Each row was made from one small tree. The marks that hang from a mark follow it in brackets, in alphabetical order. Every link used is in the known rows. Write each row's tree.
Each row is shifted at random along 8 fixed directions that mean nothing.
Known rows
sefa{zumev{tetotog{geke}}}: [  92,   89, -397,  -71, -377, -608,  143,  -60,   59, -188,   18, -109,
  -60,  283, -181,  -53,  -82, -116,  178,  460,  552, -403,   63, -180,
 -231,  -23,   67, -632, -249,  145,  -73, -247,  167,   14,  192,  101,
   61,  -56,   66,   67,  458,  302,  289,   54,  281, -361,  107, -193,
  245,  -47, -168]
fudi{barig loziki{ritud{geke}} musovum{gonu} tetotog}: [  78, -219,   66,  146, -224,  -15,  -10, -288,   77,  -24,  -49,  -80,
  292,  110,  -40,  -42,  -62, -550, -239,  509,  574, -146, -671, -259,
 -279,   26,  123, -266, -441,  189,  100, -311, -193, -338,  -52,   72,
   89,   59, -113,   -2,  366, -166,  271, -204,  100,    3,   -7, -220,
  235,  212, -218]
geke{fudi{loziki tetotog} mozedon{sefa}}: [ 131, -272,  108,  195, -716, -267,   64, -490,  358,  -99,   98, -384,
  -63,  193, -569,   30, -231, -292, -224,  371,  301, -497, -133, -199,
 -539,  -50,  135, -536, -523,  198,    1, -405,  -95, -656,  264,  205,
   15,  -71,  -10,   -4,  297,  -49,  296,   64, -159,  -92,   81, -256,
  486,  197,    0]
geke{fudi{loziki musovum tetotog} mozedon}: [ 308,  -22, -196, -277, -134, -158,  382,   62,  148, -205,   -6,  -35,
  -95,  341, -131,  -65, -133, -282,  479,  421,    2,  -80,  -15, -192,
 -614,  -38,  268,  -97, -517,  618,  143,  -88,    3,  245,  -24,  178,
   75,  235,  218,  312,  314,   30,   64,   58,  102,  174, -294, -489,
   -2,   67,  309]
fudi{barig musovum{loziki ritud sefa}}: [ 509, -152, -288,  -58,    0, -173,  107, -271,   44,   28, -145,   60,
 -174,  204,  -34, -111, -155, -409,   24,  581,  434, -100, -487, -245,
 -327, -213,  337, -175, -288,  438,   -3,  -19, -208,   61, -229,   85,
  -28,  109, -116,  -39,  460, -133,    7,  147,  -32,  -28,  -44, -412,
  162,   22, -367]
ritud{geke{fudi{barig loziki tetotog{zubom}} mozedon}}: [ 391, -180,  163,  -58, -226,  301, -200, -295,  142, -286, -105,  -53,
  374, -179,    7, -148, -376, -430,  176,  310,  -74, -147, -287, -204,
 -248,  140,  260, -245, -327,  312,  295, -354, -197, -460,  170,  312,
  163,   57, -279, -151, -133, -436,  364,  587,  152,   43,  -65, -283,
  125,   42, -164]
fudi{loziki{ritud} musovum{barig gonu}}: [ 262,  265, -291,   43, -259,  -99,  169,  -90,  187,  -46,  -11,   32,
    6,  129,  -80,  -56,  -95, -555,  -37,  571,  483, -174, -329, -270,
  -58, -116,  496, -261, -274,  219,   -2,  -74,  141,  -74,  -74,   29,
  246, -137,  -49,   13,  264,    5,  160,  -55, -126,   23,  -30, -277,
  237, -189, -341]
fudi{barig loziki musovum}: [ 164, -167, -241, -178, -130,  -87,   83, -352,  145, -140, -399,   81,
 -153,  166, -138,   76, -376, -285,  377,  418,  176, -334, -374, -113,
 -589,  -49,  335, -334, -387,  356,  234,   78, -276,  -21, -111,  114,
   60, -117, -133,  283,  333,  -96,  232,  173,  102,   99, -182, -412,
  312,    6,   64]
fudi{barig{ritud{geke}} loziki}: [ 161, -315,  -77,  121, -267, -390,  250, -350,  178,  -52,  154, -236,
 -258,  146, -235,  168, -451, -504,  149,  357,  337, -256, -131, -154,
 -549,   60,   57, -274, -129,  172,    3, -236, -127, -240,  115,  130,
   61,   74,  101,  431,  680,  -10,  188,  -72,  -50,   46, -105, -482,
  446,  191,   71]
geke{fudi mozedon{sefa{zumev{tetotog{zubom{gonu}}}}}}: [ 519,    1,  -83, -107, -215, -302,   88,   21,   70, -324,  135,  -83,
  -39,  112, -115,  -60,  170, -225,   38,  723,  216, -127, -251, -247,
 -183,   77,   27, -572, -576,  491, -202, -461,  249,    7,   -8,  253,
  121,  420,  269, -181,   13,   57,   22,   -5,  200,  -65,  188, -184,
 -203,  126, -358]
gonu{zubom{ritud{geke{fudi{barig} mozedon{sefa{zumev}}}}}}: [ 191, -313,  377,  141, -342, -350,   10, -309,  -31, -118,  229, -353,
 -110, -102, -172, -214, -201, -539, -205,   89,  188,  -55, -454,   -4,
 -598,  274,    3, -151, -377,  -46,   28, -369,   35, -321,  209,  498,
 -128,  339,  168,  240,  197, -188,  150,   99,  134,  105,   25, -219,
  117,  329,   32]
tetotog{loziki mozedon{sefa{zumev}} zubom{ritud{geke{fudi}}}}: [ 185,  -27,  160,   35, -754, -631,  -65, -421,  113, -441,   23, -386,
 -132,   84, -238,   25, -321, -513, -134,  100,  181, -308, -135,  -10,
 -384,  197,   21, -482, -312,  156,  -17, -299,   -1, -387,  302,  332,
  -86,  138,   43,   34,  327,  -37,  183,  155,  195, -138,  128, -297,
  252,   52, -315]
mozedon{sefa{zumev{tetotog{loziki}}}}: [ 118, -268, -315, -304, -204, -253,  155, -266,  -99, -227, -516, -106,
 -159,  144,  -60,  -50, -414, -145,  541,  121,  233, -321, -312,  -19,
 -824,  140,  167, -714, -199,  303,  168,  100, -205,  241,   -4,  347,
 -198,  190,  -25,  161,  300,   51,  201,  372,  368,  -33,  -76, -408,
  210,   42,  -37]
zumev{tetotog{geke{fudi} loziki mozedon}}: [  84, -168,   56, -142, -738, -351,    2, -402,   53, -127, -208, -229,
  -29,  166, -152,  210, -495, -364,  148,   -8,  122, -253, -219,  -74,
 -862,  397,  125, -399, -280,  129,  184,  -75, -268,    5,   -2,  294,
 -107,  149,   43,   72,  458, -182,  255,  276,  250,   70,   95, -298,
  356,  331,  -22]
loziki{ritud{geke{fudi{barig musovum{gonu}} mozedon{sefa}}}}: [ 436,  -96,  -74,  125, -601,   38,   56,  -41,  334, -103,  120,    0,
  250, -203, -260, -346, -228, -575,  111,  381,  245, -367, -389,  -76,
 -146,   35,  303, -142, -262,  133,   80, -405,  302, -219,  115,  425,
  188,  114,   31,  -17,  117,    7,  405,   73,    8,   33, -155, -382,
  237,   70, -359]
mozedon{sefa{zumev{tetotog{zubom{ritud}}}}}: [ 222,   21, -140, -163,    1, -302,   81, -161,  -91, -314, -130, -119,
    7,   29,  -25, -307, -262, -113,  413,  278,  342, -164,  -89, -110,
 -366,  183,  192, -503, -122,  300,  102,  -89,  -92,  -61,  132,  382,
  -98,  291,  -41,   84,  213,   46,  122,  303,  306, -195,  -59, -413,
  171,  -18, -117]
tetotog{loziki{ritud{geke}} mozedon{sefa{zumev}} zubom{gonu}}: [ 393,  -68, -118,   54, -137, -718,  212,   45, -131, -589,   84, -346,
 -170,  266,   59, -271, -102, -335,   72,  341,  486,  287, -161, -261,
 -102,   45,  -60, -285,  -84,  662, -318, -347,  132, -341,   93,   62,
  -51,  689,  252,  -20,  574,   21, -286, -194,  310, -235,  125, -348,
 -192,  243, -241]
fudi{loziki musovum{barig{ritud sefa} gonu} tetotog}: [ 323,  -15, -366, -223, -187,  387,   91,    8,  248,   58,  -22,  245,
  276,  -30,  220,  236,  -18, -688,  359,  627,  195, -318, -581, -212,
 -284,  166,  554, -450, -472,  308,  315, -270,  118,  612, -266,   84,
  283, -110,  125,  -80,  154,  174,  220,   43,   62,  223, -217, -405,
    6, -251, -272]
mozedon{sefa{zumev{tetotog{geke{fudi} loziki{ritud} zubom}}}}: [ 270,  -31,  -87,  -69, -505, -159,  -78,   88,   26, -262,  252, -171,
  625, -151,   22, -394, -245, -244,  363, -104,  274,   58,   30, -136,
 -325,  406,  114,  -88,   60,  216,  173, -525,  329, -204,  219,  514,
 -105,  360,  274, -104,  184,   68,  178,  262,  432, -123,  -90, -363,
   54,  222, -245]
loziki{ritud{geke{mozedon{sefa{zumev{tetotog{zubom}}}}}}}: [  79,  460,  430,   40, -496, -129,  -14, -153,   48, -293,  -22, -340,
   88, -273, -100, -232, -245, -544, -253,    5,  154,  -12, -190,  -26,
 -142,  526,  479, -615, -461, -213,   62, -281,  153, -508,  364,  535,
   61, -207, -259,  -62, -299, -349,  289,  519,    0,   46,   16,  -69,
   45, -429, -135]
zubom{gonu ritud{geke{mozedon}}}: [  45, -195,   54,   93, -339, -601,   13,   12, -184, -203,   97, -303,
  -51,   72, -114,  -92, -162, -308, -126,  268,  362,  -95, -518, -143,
 -346,   39,   51, -362, -313,  167, -118, -145, -105, -295,   85,   58,
  -57,  260,   54,  290,  253,  -31,  -35, -124,  162,  -78,  248,  -89,
   77,  238,  -10]
fudi{loziki musovum{barig{sefa}} tetotog{mozedon}}: [  -4, -205,  199,   27, -235,   10,  -31, -314,   94,  -80,  -80, -248,
  263,   41,  140,   44, -183, -509,    3,  117,  254,   46, -516, -244,
 -610,  338,  320, -196, -503,  169,  309, -265, -348, -253,  -80,   81,
   13,  -32,  -48,  -39,  361, -272,   91,  152,   62,  186, -108, -155,
  174,  136,  227]
zumev{tetotog{geke{fudi}}}: [  67,  353,  239,  -46, -365, -690,  282, -561,  -48, -178, -345, -346,
 -526,  372, -351,  186, -344, -186, -172,  257,  273, -236,  -35, -177,
 -750,  153,  338, -584, -559,   31,  -44,  139, -254, -144,  102,  230,
  -91, -135, -240,  162,  326, -241,   54,  341,  -64,  -68,  204, -261,
  375,  -48,  235]
sefa{zumev{tetotog{loziki mozedon zubom{ritud}}}}: [ 305,  -79,   50,  -53,  -12, -506,  -19, -239, -112, -378,    9, -261,
  -27,  262,   39,  -19, -141, -284,   36,  395,  412,  170,  -97, -322,
 -215,  196,  -37, -351, -182,  481,  -70, -195, -296, -377,   -2,  111,
   21,  510,   41, -133,  383, -209,  -51,  135,  242, -193,  249, -275,
   33,  242, -240]
zubom{gonu ritud{geke{fudi{tetotog{mozedon}}}}}: [ -15,  -31,  137,   83, -489, -402,  264, -410,   87, -312, -176, -241,
 -174,    9, -373,   85, -625, -440,  264,  217,  167, -469, -111,  -17,
 -545,  160,  279, -437, -125,  101,  204,   29, -222, -266,  315,  346,
   73,   62, -166,  327,  368,  -73,  387,  334,  107, -120,   10, -464,
  643,   33,   42]
loziki{ritud{geke{fudi{barig musovum} mozedon{sefa}}}}: [ 659, -312, -157, -164, -337,   98,   29,   80,  154, -133,   -1,  144,
  116,  -43,  -51, -221, -127, -415,  361,  445,  127,  -80, -464,  -71,
 -347,   99,   84,  -10, -372,  439,  -11, -326,  185,  287, -123,  445,
   47,  502,  263,  127,  191,   -3,  201,  -53,  267,  195, -202, -434,
 -103,  279, -269]
barig{fudi musovum{ritud sefa{zumev{tetotog}}}}: [ 229,  -35, -129,   35,  125, -418,  251,  -70,   21,  -49,  279,  -54,
  154,   83,   -3, -208,   -9, -300,  162,  428,  366,  -24, -157, -228,
 -319,  171,  114, -272, -248,  128,  107, -348,  229,    8,  -36,  355,
   27,   98,   68,  -90,  252,  125,   10,  193,   87, -282,   88, -280,
   99,  -47,  -33]
zumev{tetotog{geke loziki}}: [ 286,   64, -423, -252, -621,  -56,  -77,  -34,  139, -138,  -74,  192,
  154,   37,  -32,   61, -359, -308,  396,  383,  226, -388,  -43,  -94,
 -195,  169,  361, -473, -103,  220,   79, -202,  125,  151,   75,  162,
  195, -162,   35,  -17,  161,   99,  410,  324,  244,  -82,   41, -337,
  212, -122, -401]
musovum{loziki{ritud} sefa{zumev}}: [ 313,  -62, -353,  -87,  -86, -177,  180, -148,  -97,    3, -184,  -23,
 -110,   52,  -51,  -54, -293, -312,  176,  210,  309,   53, -422, -122,
 -410,  -30,  421, -440,  -25,  248,   59,   73,  149,  256, -117,  290,
 -113,  161,  -31,   63,  235,   21,   55,  309,  180,   -7,   -7, -231,
   92, -230, -370]
tetotog{loziki{ritud} mozedon{sefa}}: [ 235,  -83, -133,   14, -890, -141,   33, -179,  298,  -84,  163,  -26,
  -84,   -6, -231,  159, -437, -559,   98,  157,  184, -159, -169,   29,
 -355,  352,  326, -284, -121,  159,  -59, -228,  187,  -85,   65,  275,
  106,   92,  274,  101,  384,   22,  245,  -26,    4,  124,  -61, -327,
  329,   21, -351]
ritud{geke{fudi{musovum{gonu}} mozedon}}: [ 413,   61, -109, -185, -164, -127,  285,  181,  -58, -123,   95,   25,
  102, -104,  139, -375, -344, -431,  429,  155, -136,  144, -309,  -20,
 -498,  196,  361,  105, -148,  281,  152,  -68,  249,  353,  -66,  376,
  103,  320,  171,  300,   80,  -95,   72,  230,  171,  274, -271, -377,
  -99,    4,  104]
geke{fudi{loziki tetotog} mozedon}: [ 410, -340,   31,  -87,   52,  188,  -26, -164,  -41, -147, -137,  -66,
  342,  -61,  -22, -212, -386, -116,  356,  208,  -34,  169, -279, -271,
 -467,  109,  295,  -66, -176,  487,  275, -150, -200, -277,   -4,  312,
   48,  347,  -69,  -28, -100, -362,   92,  532,  170,   60,  -42, -312,
   53,  183,  118]
barig{loziki ritud{geke{fudi{musovum}}} sefa{zumev}}: [  50,   29,  293,  178, -379, -600,  267, -409,  225, -191,   96, -492,
  -51,  -68, -339,  198, -284, -503, -118,   91,   99, -218, -136, -113,
 -563,  253,  272, -504, -449, -184,  161, -385,  205, -400,  170,  320,
   69, -401,  -42,  221,   67,   39,  104,  310, -167,  -15,   90, -291,
  223, -342,  296]
musovum{barig{fudi{tetotog} loziki ritud} sefa{zumev}}: [ 477, -316,   12,  234,  237,   45,   -3, -421,  174,  -48,  104, -215,
  294,  -66,  -55,  -27, -158, -378,   35,  551,  428,   44, -391, -436,
 -198,   94,  114, -421,   -6,  184,  188, -536,    6, -399,  -91,  206,
  206,  169, -136, -470,  161, -107,   66,  456,   12, -313,  348, -255,
  201,   18, -240]
fudi{musovum{gonu ritud sefa} tetotog{loziki}}: [ 326,  194,  118,  -25,   63,  -86,  114, -283, -136,  -76, -212,  -41,
   19,  175,  146, -145, -156, -489, -185,  423,  373,  222, -560, -274,
 -258,   35,  609, -159, -375,  384,  118,   58, -227, -126, -148,  143,
   83,   89, -278, -250,  141, -370, -126,  328,  -82,  -54,   39, -352,
   28, -131, -207]
zubom{gonu ritud{geke{fudi{tetotog{loziki}} mozedon{sefa}}}}: [ 277, -120,  109,  -62, -767, -241,   48,  -11,  112, -272,  143, -112,
    3,   37, -228,  141, -117, -609,  -13,  414,  118, -357, -394,  -44,
 -363,  139,  175, -411, -535,  324,  -72, -381,  107,  -26,  190,  241,
   76,  187,  267,  156,   78,   33,  210,  -27,  129,  126,  104, -341,
   81,  123, -272]
tetotog{loziki mozedon{sefa} zubom{gonu ritud{geke}}}: [ 119,   30,   13,  -47, -856,  -66, -161,  -60,  153, -391,  114,  -38,
  253, -397,   13, -129, -640, -670,  339,  -27,  -36, -293, -267,  147,
 -204,  484,  451, -290,   61,  117,  223, -292,  118, -298,  294,  351,
  125,  -35,   63,  170,   76,  -63,  348,  318,  225,   94, -118, -412,
  292, -104, -366]
zumev{tetotog{loziki{ritud{geke}}}}: [ 224,  -48, -372,   39, -590, -376, -125,  -85,   96, -184,  -16,  -59,
   37,  305, -246,   92,   40, -275, -244,  701,  687, -463, -125, -326,
  165, -231,    0, -705, -383,  184, -317, -312,   72, -269,  134,  -15,
  146, -104, -117, -238,  235,  193,  302, -129,   86, -427,  401, -100,
  105,  -87, -686]
loziki{ritud{geke{fudi{barig{sefa}}}}}: [ 128, -382,   68,  120, -320, -220, -199, -384,  -70,  -99, -255, -171,
  190,  -36, -132,   79, -189, -219, -128,  164,  303, -249, -607, -210,
 -441,   16,  117, -434, -465,  -23,   85, -172, -137, -232,   -2,  274,
 -153,   41, -260, -114,  102,  -97,  107,  205,  172, -187,  215,  -44,
  140,   86, -183]
loziki{ritud{geke{fudi{barig tetotog}}}}: [ 186,   37,  155,  205,  -97, -491,  227, -180,  -20, -212,  104, -261,
  -71,  301, -229,  -70,  -58, -285, -168,  428,  475,   32,  -31, -336,
 -254,  -91,   35,  -94, -428,  210, -178, -240,  -53, -373,  213,  133,
   24,  239,  -52,   37,  419, -121,   19,  -17,   -6, -227,   98, -229,
  186,  122,   55]

Write each row's tree
[ 387, -138,  -30,   45, -356, -343,  240, -436,  193, -106,  129, -110,
 -186,  135, -291,   21, -419, -371,   64,  484,  188, -155,  -35, -120,
 -457,  -11,  117,  -82, -164,  255,  -50, -236,   66, -245,   83,  290,
  150,   -2,  110,  379,  401,  -65,  263,   19,  -43,  105,  -73, -465,
  372,  118,  -51]  ritud{geke{fudi{loziki musovum}}}
[ 468, -242,  294,  155, -215, -152,  -53, -301,  204, -327,  351, -201,
  269,  -18,   90,   39, -105, -505, -101,  457,   83,  104, -159, -336,
 -158,  254,   39, -164, -405,  324,  -25, -737,  -22, -529,   63,   56,
  206,  175,    8, -333,  198, -269,   30,  226,   19,  -75,  149, -205,
  -32,  110, -115]  ritud{geke{fudi{barig{loziki sefa} tetotog{mozedon zubom}}}}
[ 541, -117, -218,  -82, -150, -178,  -31, -138,   82, -270,    5,   69,
   35,  325,   60,    0, -113, -217,  116,  699,  395,   93, -131, -360,
    6,   24,  172, -235, -266,  713, -100, -373,  -77, -147,  -37,  -90,
  212,  313,  112, -178,  419, -112,   47,   21,  251, -176,  108, -323,
  -17,  166, -247]  fudi{loziki tetotog{geke mozedon}}
[  71,   60, -220,   40, -248, -293,  177, -160,  122, -380, -112, -268,
  119,  316,  -42, -354, -196, -395,   84,  410,  553, -223, -153, -302,
 -142, -107,  179, -412, -210,  468,  112, -182, -165, -399,  103,    3,
   50,  175, -243,  -98,  615,   26,  145, -103,  160, -328, -101, -404,
  195,   53, -134]  fudi{loziki{ritud{geke}} musovum{gonu} tetotog{mozedon zubom}}
[ 251,  369,    0, -163, -604, -362,   30, -149,   78, -472, -185, -190,
 -107,   58,   10,  -72, -392, -474,  168,  -58,  142,   65,  -90,  -12,
 -281,  430,  470, -429, -184,  300,   76, -136,  155, -130,  154,  287,
  -26,  115,   32,  -44,  258, -132,   19,  343,  263,  -32,  -66, -350,
   37, -196, -182]  tetotog{geke loziki{ritud} mozedon{sefa{zumev}} zubom}
[ 460,  106, -125,   31, -552,  -71,  132, -236,  152,   66,  455, -116,
   39,   28,   57,  -61, -177, -792, -203,  425,  310, -202, -145, -149,
 -277,   34,  206, -183, -123,   62,  -71, -375,  135,  170,  129,  263,
   39,   29,   36, -112,  496,  -55,  277,  177,  -68,   33,  -68, -323,
  317,  -46, -649]  musovum{barig loziki ritud{geke{fudi{tetotog{zubom}}}} sefa}
[ 412,   32, -400,  -55, -174, -388,  227,   13,   80,  -83,  213,  -22,
 -167,  172,   38,  -18, -148, -430,  147,  497,  340, -104,  -77, -215,
 -199,  -71,  214, -238, -136,  240, -182, -124,   90,  117,  -29,  -42,
  135,   18,  102,   96,  375,   68,  -19,   86,  -85, -109,   58, -310,
  184, -110, -224]  musovum{barig{loziki} ritud}
[ 559,   98,  112, -319, -530, -229, -211, -238,   29, -284,  -42,   67,
   11,  194,  127,  232, -189, -491,   29,  364,    1,  152, -404, -106,
 -400,  406,  180,  -37, -427,  537,   44, -181, -106,  234, -287,  192,
   52,  414,  261,  -17,  269, -235,  -56,   -4,  324,  219,  117, -373,
 -133,  284, -329]  tetotog{geke{fudi{musovum}} loziki mozedon zubom{ritud}}
[  25,  422,  -44, -308, -286, -269,  284,   15,  -88, -280,   57,   -4,
 -200,   97,  135,  -22, -390, -490,  406,  150,  -12,  -99,   20,   86,
 -486,  332,  416, -290, -243,  152,  117,   89,   12,  419,  204,  259,
   13,   21,   17,  467,  296,   17,  143,  210,  204,  118, -291, -423,
  143, -314,  117]  fudi{tetotog{zubom{ritud{geke}}}}
[ 250, -391,   40,  -32, -755,  -26,  -87, -294,  157, -176, -123,  -78,
   74, -272, -331,   54, -487, -507,  174,  239,   11, -590, -597,   71,
 -512,  149,  296, -530, -294,  167,  204, -222,   -3, -185,  168,  467,
   -2,   21,   22,  323,  -69,  -47,  429,  232,  173,  174,    9, -389,
  362,  118, -310]  zubom{gonu ritud{geke{fudi{loziki} mozedon{sefa}}}}
[ 350, -218, -107, -224, -467, -283, -166,  -19,  -91, -293,   25,  -57,
  258,  185,  184,   93, -101, -276,  166,  349,  185,   29, -407, -253,
 -484,  325,  -83, -274, -321,  554,    3, -363, -103,  143, -217,   82,
  -38,  585,  303, -191,  393,  -78,  -50,  -77,  492,   -6,  236, -220,
 -160,  555, -331]  zumev{tetotog{geke{fudi} loziki mozedon zubom{gonu}}}
[ 196,  222, -213, -188, -472,  -95,  351,   40,  377, -145,  -21,   97,
 -121,   -9, -214,   18, -341, -713,  510,  203, -183, -560,  -64,   12,
 -469,  -16,  761, -278, -543,  202,  396,   -1,  243,  203,  166,  384,
  136, -406, -110,  279,   40,   43,  299,  523, -164,  135, -395, -537,
  286, -450,   67]  geke{fudi{barig{musovum{ritud sefa}} loziki} mozedon}
[ 137,   -9, -254, -143, -361, -200,  216,  125,   71,   19,  201,   72,
  143,  108,   37,  150,  -30, -552,  232,  308,  317,  -32, -304,  -79,
 -432,  265,  234, -387, -289,  145,   62, -268,  393,  397, -135,  336,
   64,   80,  309,  107,  257,  239,  187,  -53,  195,  100,  -23, -248,
    3,  -74, -275]  barig{musovum{sefa{zumev{tetotog{loziki{ritud}}}}}}
[  31, -141,  184,   26, -320, -376,   55, -341, -158, -270, -274, -472,
 -196,  -50, -252, -527, -557, -206,   95, -198,  124, -254, -284,  -12,
 -722,   86,  331, -348, -186,    4,  213,   85, -212, -418,  291,  497,
 -303,  151, -309,  232,   92, -178,   59,  494,   94, -143,    9, -365,
  220,   83,  294]  gonu{zubom{ritud{geke{fudi mozedon{sefa}}}}}
[ 484, -120, -318,  -34, -217,   21,  -11,   25,   -1,   36,  372,  220,
  250,  -90,  158, -362, -120, -371,   68,  572,  183,   24, -377, -109,
 -119,   55,  143,   90,  -57,  189,  -32, -380,  448,  262, -131,  278,
  224,  246,  263,   -9,  126,  126,  177, -117,  195,    2,  -15, -257,
 -136,  114, -407]  ritud{geke{fudi{musovum{gonu{zubom}}}}}
[ 437, -238,  -39,  -27, -309,   95, -316,  -31,  -54, -140,  147,   42,
  240, -344,   81, -373, -176, -402,  -23,  318,  191,  -31, -540,    5,
   47,  257,  223, -331, -137,   72,   29, -429,  282, -148,  136,  450,
  104,  191,   79,  -54, -266,  -59,  281,  266,  307,  -53,  113, -134,
 -160,  -55, -474]  gonu{zubom{ritud{geke{mozedon{sefa{zumev}}}}}}
[ 128, -424, -685,   90, -326, -250,  -41,  162,   83,   26,  258, -233,
  423,    2,   18, -425, -173, -334,  332,  120,  484, -457, -313, -279,
 -364, -217,  -32, -320,  135,   81,  194, -429,  179,  138,   48,   62,
 -191,  101,   32, -152,  626,  465,  115,   61,  258, -382,   49, -222,
  150,   88, -305]  musovum{barig{fudi ritud{geke}} loziki sefa}
[ 178,   65, -206,  226, -359, -343,   68, -156,   46,   59,  137, -235,
  -67,   80,   -9,  -85, -129, -595, -261,  440,  598, -300, -490, -249,
 -148, -128,  304, -497, -183,  -66,  -55, -213,  138,   -6,   43,   66,
   99,  -50, -163, -158,  469,  128,  107,   -9,  -81, -229,  175, -141,
  224, -117, -445]  musovum{barig{ritud{geke}} gonu sefa}
[ 312, -357, -242, -274, -244,  222,   98,   65,   79,  -87,  -22,  152,
  325, -253,  122, -124, -518, -478,  690,   30, -228,  -31, -492,   50,
 -651,  447,  236, -192,  -19,  231,  378, -188,  198,  348, -205,  472,
    1,  203,  154,  342,   -8,  -30,  205,  271,  322,  294, -196, -412,
    5,   53,   94]  barig{fudi{loziki{ritud{geke{mozedon}}}} musovum}
[  49,  346,  -75, -271, -439, -427,   34,  119,  -20, -451,  -70, -250,
  124,   80,   -2, -191, -256, -390,  367,  -16,  170, -213,   70, -108,
 -288,  261,  379, -513, -239,  233,  234, -114,   -5, -160,  288,  229,
  -11,    4,  -74,   87,  108,  -24,  174,  493,  305, -126,  -19, -327,
   52, -169,   -6]  sefa{zumev{tetotog{geke{mozedon} loziki zubom{ritud}}}}
[  99, -134,  -71, -366, -276,   84,   59,  -45,  -45, -392, -271, -125,
  175, -172,  133, -306, -479, -456,  667,  -98,  -68, -271, -342,  128,
 -625,  334,  344, -541, -187,  323,  463,  -73, -118,  158,  254,  505,
 -164,  188,  -76,  349,   58,  -54,  334,  508,  497,  132, -408, -496,
   99, -118,   59]  fudi{loziki tetotog{zubom{ritud{geke{mozedon{sefa{zumev}}}}}}}
[  80,   71,   16, -163, -642, -151, -129,   48,   -2, -345,   10,  -67,
  101,   68,   31, -158, -120, -528,   39,  118,   62, -250, -222,  -30,
 -273,  220,  321, -264, -554,  214,  127, -261,   91,   96,  265,  259,
  -49,   56,   79,  -64,   30,   40,  152,  165,  269,  -80,  -17, -281,
 -153, -143, -164]  gonu{zubom{ritud{geke{fudi{tetotog{loziki mozedon{sefa}}}}}}}
[  83, -232, -380, -121, -254, -124,  130,   88,   96, -155, -128,   16,
  270,  -55, -142, -120, -400, -196,  677,  -20,   24, -293, -163,  -94,
 -604,    9,  277, -186, -109,  179,  313,  -13,   94,  117,   25,  258,
  -76,   67,  -10,  216,  155,  151,  168,  331,  226,  -84, -162, -349,
  231,  -40,   92]  geke{fudi{barig{loziki{ritud}}}}
[ 551,  -36,   51,  -33,   94, -320,  434,  -87,  -33, -173,   -6, -225,
 -181,  210, -148, -271,  -94, -357,  175,  479,  398,  166, -124, -264,
 -353,  -17,  133, -180, -262,  393,  -53, -162,  141,   42,   11,  559,
   40,  532,   21,  102,  324,  -82,  112,  181,  143,  -30,  -45, -437,
  -45,  117, -115]  loziki{ritud{geke{fudi{musovum{sefa{zumev{tetotog}}}} mozedon}}}
